Below are the code and all the weights of a small trained network. Each question names an input and a target symbol and asks about switching units off, where a switched-off unit gives its printed mean instead of its output.

import numpy as np


def w(rows, s, z=0):
    codes = np.array(rows[::2]) - 128.0
    scale = np.full(codes.shape[1], s)
    scale[-1] = z or s
    return codes * scale


def norm(h):
    return h / np.sqrt((h * h).mean(-1, keepdims=True) + 1e-5)


def f(y):
    return np.maximum(y, 0)


def softmax(a):
    e = np.exp(a - a.max(-1, keepdims=True))
    return e / e.sum(-1, keepdims=True)


def log_softmax(a):
    a = a - a.max(-1, keepdims=True)
    return a - np.log(np.exp(a).sum(-1, keepdims=True))


def net(x, mask):
    ids = ['ΓΞΣΩαβδεζηθλμτφψ'.index(c) for c in x.split()]
    T = len(ids)
    res = E[ids] + P[:T]
    u = 0
    for l in range(2):
        q, k, v = (norm(res) @ M[l].T for M in (Q, K, V))
        z = softmax(np.where(np.tri(T) > 0, q @ k.T / 3**0.5, -1e9)) @ v
        res = res + np.where(mask[u], z, O[l][:, -1]) @ O[l][:, :-1]
        u += 1
        y = f(norm(res) @ A[l][:, :-1].T + A[l][:, -1])
        res = res + np.where(mask[u : u + 12], y, B[l][:, -1]) @ B[l][:, :-1]
        u += 12
    return log_softmax(norm(res)[-1] @ U[:, :-1].T + U[:, -1])


Q, K, V, O, A, B = {}, {}, {}, {}, {}, {}
E = w([
[121,136,137],'Γ',
[180,2,188],'Ξ',
[131,122,157],'Σ',
[125,106,148],'Ω',
[35,120,151],'α',
[128,110,150],'β',
[157,124,155],'δ',
[100,106,122],'ε',
[188,150,93],'ζ',
[122,149,110],'η',
[126,108,145],'θ',
[152,167,129],'λ',
[111,114,125],'μ',
[190,108,116],'τ',
[131,113,151],'φ',
[120,137,162],'ψ',
],0.018)
P = w([
[104,6,3],'0',
[134,121,131],'1',
[129,117,124],'2',
[131,113,123],'3',
[127,109,118],'4',
[114,84,122],'5',
],0.0024)
Q[0] = w([
[51,66,95],'L0H1',
[119,102,227],'L0H1',
[9,211,83],'L0H1',
],0.016)
K[0] = w([
[62,64,103],'L0H1',
[172,110,221],'L0H1',
[3,199,131],'L0H1',
],0.016)
V[0] = w([
[255,82,86],'L0H1',
[95,98,235],'L0H1',
[56,120,204],'L0H1',
],0.0045)
O[0] = w([
[105,215,254,252],'L0H1',
[76,43,73,119],'L0H1',
[101,63,57,79],'L0H1',
],0.0049,0.00036)
A[0] = w([
[52,84,255,105],'L0N1',
[72,150,90,113],'L0N2',
[183,1,104,92],'L0N3',
[103,117,189,160],'L0N4',
[159,120,198,53],'L0N5',
[118,92,193,121],'L0N6',
[104,56,176,63],'L0N7',
[160,115,189,78],'L0N8',
[89,86,201,134],'L0N9',
[163,217,69,138],'L0N10',
[112,118,83,3],'L0N11',
[73,179,163,97],'L0N12',
],0.0092,0.0017)
B[0] = w([
[6,135,65,233],'L0N1',
[103,87,180,169],'L0N2',
[178,210,236,249],'L0N3',
[74,114,126,176],'L0N4',
[148,44,144,179],'L0N5',
[68,114,88,188],'L0N6',
[106,183,205,213],'L0N7',
[145,53,157,177],'L0N8',
[56,142,113,206],'L0N9',
[128,158,251,254],'L0N10',
[162,131,178,149],'L0N11',
[98,113,178,157],'L0N12',
],0.014,0.0048)
Q[1] = w([
[249,119,124],'L1H1',
[147,218,8],'L1H1',
[93,108,219],'L1H1',
],0.021)
K[1] = w([
[199,101,37],'L1H1',
[141,254,90],'L1H1',
[119,76,174],'L1H1',
],0.024)
V[1] = w([
[133,228,125],'L1H1',
[62,251,80],'L1H1',
[117,47,57],'L1H1',
],0.012)
O[1] = w([
[116,10,99,125],'L1H1',
[99,39,195,91],'L1H1',
[172,181,199,1],'L1H1',
],0.012,0.0076)
A[1] = w([
[86,81,26,207],'L1N1',
[39,71,128,152],'L1N2',
[140,193,104,11],'L1N3',
[142,196,14,143],'L1N4',
[76,127,126,12],'L1N5',
[134,65,180,179],'L1N6',
[191,20,184,98],'L1N7',
[103,110,117,247],'L1N8',
[58,163,229,130],'L1N9',
[194,254,149,34],'L1N10',
[105,133,210,75],'L1N11',
[229,53,101,118],'L1N12',
],0.0071,0.0013)
B[1] = w([
[83,184,58,170],'L1N1',
[27,173,82,245],'L1N2',
[93,117,166,142],'L1N3',
[71,218,135,141],'L1N4',
[129,118,161,161],'L1N5',
[168,180,150,192],'L1N6',
[225,116,73,174],'L1N7',
[123,158,119,174],'L1N8',
[166,64,80,254],'L1N9',
[7,54,145,185],'L1N10',
[173,91,125,195],'L1N11',
[156,206,190,142],'L1N12',
],0.015,0.0063)
U = w([
[144,222,50,110],'Γ',
[128,128,133,90],'Ξ',
[105,130,132,96],'Σ',
[181,95,81,164],'Ω',
[113,114,133,105],'α',
[130,156,227,162],'β',
[125,122,131,78],'δ',
[99,80,205,139],'ε',
[192,158,129,254],'ζ',
[119,114,132,92],'η',
[111,228,159,133],'θ',
[127,127,127,75],'λ',
[158,92,174,177],'μ',
[93,134,81,125],'τ',
[126,5,108,132],'φ',
[133,118,50,97],'ψ',
],0.018,0.0079)

Each question gives the input, a string of symbols that net reads in full, and the target symbol t.
The units are the heads (3 rows each of Q, K, V and O) and the neurons (one row each of A and B). Each row of codes is followed by its name. A weight is (code - 128) times the scale printed after its matrix; where a second scale follows, it is the last column's (O, A, B and U).
mask holds one flag per unit, layer by layer, with each layer's heads first. A switched-off unit (its flag False) gives its mean, the last column of its rows in O or B, instead of its output. The means were averaged over made-up inputs and are rounded, as every weight is.
A unit's drop is (log p(t) with every unit on - log p(t) with that unit switched off) / (log p(t) with every unit on - log p(t) with every unit switched off).
The circuit of an input: a set's keep is (log p(t) with only the set's units on - log p(t) with every unit switched off) / (log p(t) with every unit on - log p(t) with every unit switched off). Starting from the 12 units with the biggest drops (on a tie, the unit counted first), units are removed one at a time, each time the one whose removal leaves the highest keep (on an exact tie, the one counted first), for as long as the keep stays at least 0.8.
units of the circuit, in order: the units of the circuit, biggest drop first
most important unit: the unit with the biggest drop
k most important neurons: the k neurons with the biggest drops, biggest first
top k neurons in layer l: the k neurons of layer l with the biggest drops, biggest first
input δ μ τ, target θ: units of the circuit, in order	L1H1, L0H1, L0N5
input δ θ μ Γ, target β: units of the circuit, in order	L0H1, L0N3, L0N1, L1N2
input ζ η ψ η Ω η, target φ: top 2 neurons in layer 0	L0N10, L0N3
input η η τ θ η Γ, target θ: units of the circuit, in order	L1H1, L0H1, L0N3, L0N5
input ε φ Γ ζ, target ζ: top 4 neurons in layer 0	L0N3, L0N1, L0N5, L0N10
input τ Γ η η Σ μ, target θ: units of the circuit, in order	L1H1, L0N5, L0N3
input Ξ Ω Ω μ, target ε: 4 most important neurons	L1N10, L0N3, L0N1, L0N7
input Ξ ζ θ η, target ε: 2 most important neurons	L0N3, L0N10
input Ω ψ Ξ Ω ζ Γ, target ε: most important unit	L0H1
input τ ε ζ Γ η, target θ: top 3 neurons in layer 0	L0N5, L0N3, L0N8
input δ η η, target β: units of the circuit, in order	L0N10, L0N1
input Γ ζ Ξ λ, target ε: 3 most important neurons	L0N3, L1N10, L0N7
input δ Σ η ζ λ, target β: top 4 neurons in layer 0	L0N5, L0N8, L0N10, L0N1
input ζ δ ζ μ Γ, target β: 3 most important neurons	L0N3, L0N5, L0N1
input θ η φ ζ Γ η, target φ: most important unit	L0N3
input η Σ μ ζ η λ, target Ω: 4 most important neurons	L0N10, L0N1, L0N3, L0N9
input φ η η Ξ λ, target ε: 4 most important neurons	L0N3, L1N10, L0N7, L0N1
input Ω Γ ε Ω Ξ μ, target ε: 2 most important neurons	L1N10, L0N1
input η Γ ε λ, target Ω: 2 most important neurons	L0N3, L0N10
input δ η η ζ μ, target β: most important unit	L0H1
input Γ η η τ ζ η, target θ: 2 most important neurons	L0N3, L0N5
input ε δ Ξ λ ε, target ε: top 3 neurons in layer 1	L1N10, L1N2, L1N1
